Here is a tiny trained network, its code and every weight. The questions are about switching its units off for an input and a class, where a switched-off unit gives its printed mean instead of its output.

import numpy as np


def w(rows, s, z=0):
    codes = np.array(rows[::2]) - 128.0
    scale = np.full(codes.shape[1], s)
    scale[-1] = z or s
    return codes * scale


def norm(h):
    return h / np.sqrt((h * h).mean(-1, keepdims=True) + 1e-5)


def f(y):
    return np.maximum(y, 0)


def log_softmax(a):
    a = a - a.max(-1, keepdims=True)
    return a - np.log(np.exp(a).sum(-1, keepdims=True))


def net(x, mask):
    res = np.array(x, float).reshape(1, 8) / 4 @ E
    u = 0
    for l in range(4):
        y = f(norm(res) @ A[l][:, :-1].T + A[l][:, -1])
        res = res + np.where(mask[u : u + 3], y, B[l][:, -1]) @ B[l][:, :-1]
        u += 3
    return log_softmax(norm(res)[-1] @ U[:, :-1].T + U[:, -1])


A, B = {}, {}
E = w([
[81,150,151,81,120,191,169,22,159],'x0',
[154,110,120,84,106,70,176,175,143],'x1',
[78,54,45,146,72,97,203,141,122],'x2',
[91,171,149,112,70,116,121,124,156],'x3',
[182,196,157,77,111,112,135,125,139],'x4',
[177,101,108,56,179,136,238,223,150],'x5',
[135,133,206,148,99,151,166,185,93],'x6',
[58,145,252,85,130,98,149,91,170],'x7',
],0.0026)
A[0] = w([
[90,129,154,179,179,104,237,169,137,48],'0.n0',
[254,227,221,112,135,115,110,211,134,3],'0.n1',
[135,146,212,63,131,161,146,108,107,142],'0.n2',
],0.0033,0.0022)
B[0] = w([
[122,144,137,111,121,188,138,151,59,185],'0.n0',
[163,168,167,2,79,77,68,185,99,228],'0.n1',
[93,84,63,160,124,85,80,177,150,251],'0.n2',
],0.0063,0.0018)
A[1] = w([
[199,123,68,60,252,171,96,93,103,70],'1.n0',
[143,102,71,48,89,145,217,133,136,7],'1.n1',
[139,82,54,146,130,75,113,193,73,86],'1.n2',
],0.0037,0.0013)
B[1] = w([
[168,217,132,208,133,133,173,186,163,227],'1.n0',
[233,126,187,86,52,115,193,1,115,197],'1.n1',
[160,50,44,235,107,84,82,142,213,253],'1.n2',
],0.0056,0.0026)
A[2] = w([
[138,5,130,137,144,158,206,247,117,69],'2.n0',
[193,135,170,239,38,211,74,122,60,194],'2.n1',
[19,132,179,107,153,66,115,41,207,2],'2.n2',
],0.0027,0.0017)
B[2] = w([
[50,94,199,112,161,187,128,119,66,194],'2.n0',
[83,126,122,11,254,113,123,70,82,253],'2.n1',
[78,194,124,195,47,194,117,200,201,181],'2.n2',
],0.0059,0.0027)
A[3] = w([
[150,111,91,87,90,102,255,86,114,7],'3.n0',
[132,61,88,164,140,101,111,141,139,47],'3.n1',
[43,175,131,170,83,125,131,111,227,27],'3.n2',
],0.0046,0.0019)
B[3] = w([
[214,85,149,118,69,184,253,67,236,222],'3.n0',
[84,54,68,154,93,75,148,163,115,231],'3.n1',
[138,157,199,215,62,162,112,139,97,252],'3.n2',
],0.0077,0.0022)
U = w([
[228,214,81,160,208,148,133,154,169,72],'0',
[125,33,3,222,107,50,97,167,116,156],'1',
[112,88,151,92,169,56,127,121,110,3],'2',
[237,74,137,105,44,156,247,75,209,209],'3',
[206,181,186,7,93,39,43,219,115,210],'4',
[79,198,221,225,24,180,86,99,145,161],'5',
[61,69,185,96,173,199,189,176,73,60],'6',
[72,182,106,101,186,156,46,2,71,120],'7',
],0.0098,0.0029)

Each question gives the input, the list of numbers given to net, and the class t.
The units are the neurons (one row each of A and B). Each row of codes is followed by its name. A weight is (code - 128) times the scale printed after its matrix; where a second scale follows, it is the last column's (A, B and U).
mask holds one flag per neuron, layer by layer. A switched-off neuron (its flag False) gives its mean, the last column of its row in B, instead of its output. The means were averaged over made-up inputs and are rounded, as every weight is.
A unit's drop is (log p(t) with every unit on - log p(t) with that unit switched off) / (log p(t) with every unit on - log p(t) with every unit switched off).
The circuit of an input: a set's keep is (log p(t) with only the set's units on - log p(t) with every unit switched off) / (log p(t) with every unit on - log p(t) with every unit switched off). Starting from all 12 units, units are removed one at a time, each time the one whose removal leaves the highest keep (on an exact tie, the one counted first), for as long as the keep stays at least 0.8.
circuit, biggest first: the units of the circuit, biggest drop first
unit that matters most: the unit with the biggest drop
top k neurons: the k neurons with the biggest drops, biggest first
top k neurons in layer l: the k neurons of layer l with the biggest drops, biggest first
drop when u is switched off: that unit's drop, to one decimal
input [1,-7,-5,0,1,-6,3,3], class 7: top neuron in layer 1 : [1.n2]
input [7,2,-1,-4,-7,2,3,7], class 5: top 2 neurons : [2.n2; 2.n1]
input [-5,-7,-5,-6,-3,-5,7,-6], class 7: top 2 neurons : [2.n1; 0.n2]
input [2,-6,5,6,-6,-6,0,-7], class 7: top 3 neurons : [2.n1; 0.n2; 1.n2]
input [4,-4,-4,-8,3,7,6,-1], class 4: top 2 neurons : [0.n1; 3.n0]
input [-7,0,-3,-4,-4,-6,0,5], class 7: circuit, biggest first : [0.n2; 2.n1]
input [7,-7,4,-6,-8,-6,-1,-8], class 7: top 4 neurons : [2.n1; 0.n2; 1.n2; 3.n0]
input [-5,3,6,-2,-6,3,3,8], class 6: top 3 neurons : [2.n0; 0.n0; 0.n2]
input [-7,5,-6,-1,-3,-8,2,-3], class 4: top 2 neurons : [0.n1; 0.n2]
input [4,-8,8,-1,-3,1,-5,3], class 5: top 2 neurons : [2.n2; 3.n2]
input [-3,0,1,-6,-1,4,8,1], class 6: top 2 neurons : [2.n0; 0.n0]
input [3,-4,2,-1,-2,-7,3,-7], class 7: top 2 neurons : [2.n1; 0.n2]
input [8,-7,4,6,-2,-8,6,-3], class 7: top 2 neurons in layer 1 : [1.n2; 1.n0]
input [-6,-3,-4,-4,4,-8,-6,0], class 7: unit that matters most : 2.n1
input [-8,-5,-7,-4,4,2,6,-8], class 4: drop when 0.n1 is switched off : 1.1
input [-3,6,-6,-6,-6,3,6,1], class 4: drop when 0.n1 is switched off : 2.3
input [-1,6,-3,4,-4,-1,6,-1], class 4: drop when 0.n2 is switched off : 0.0
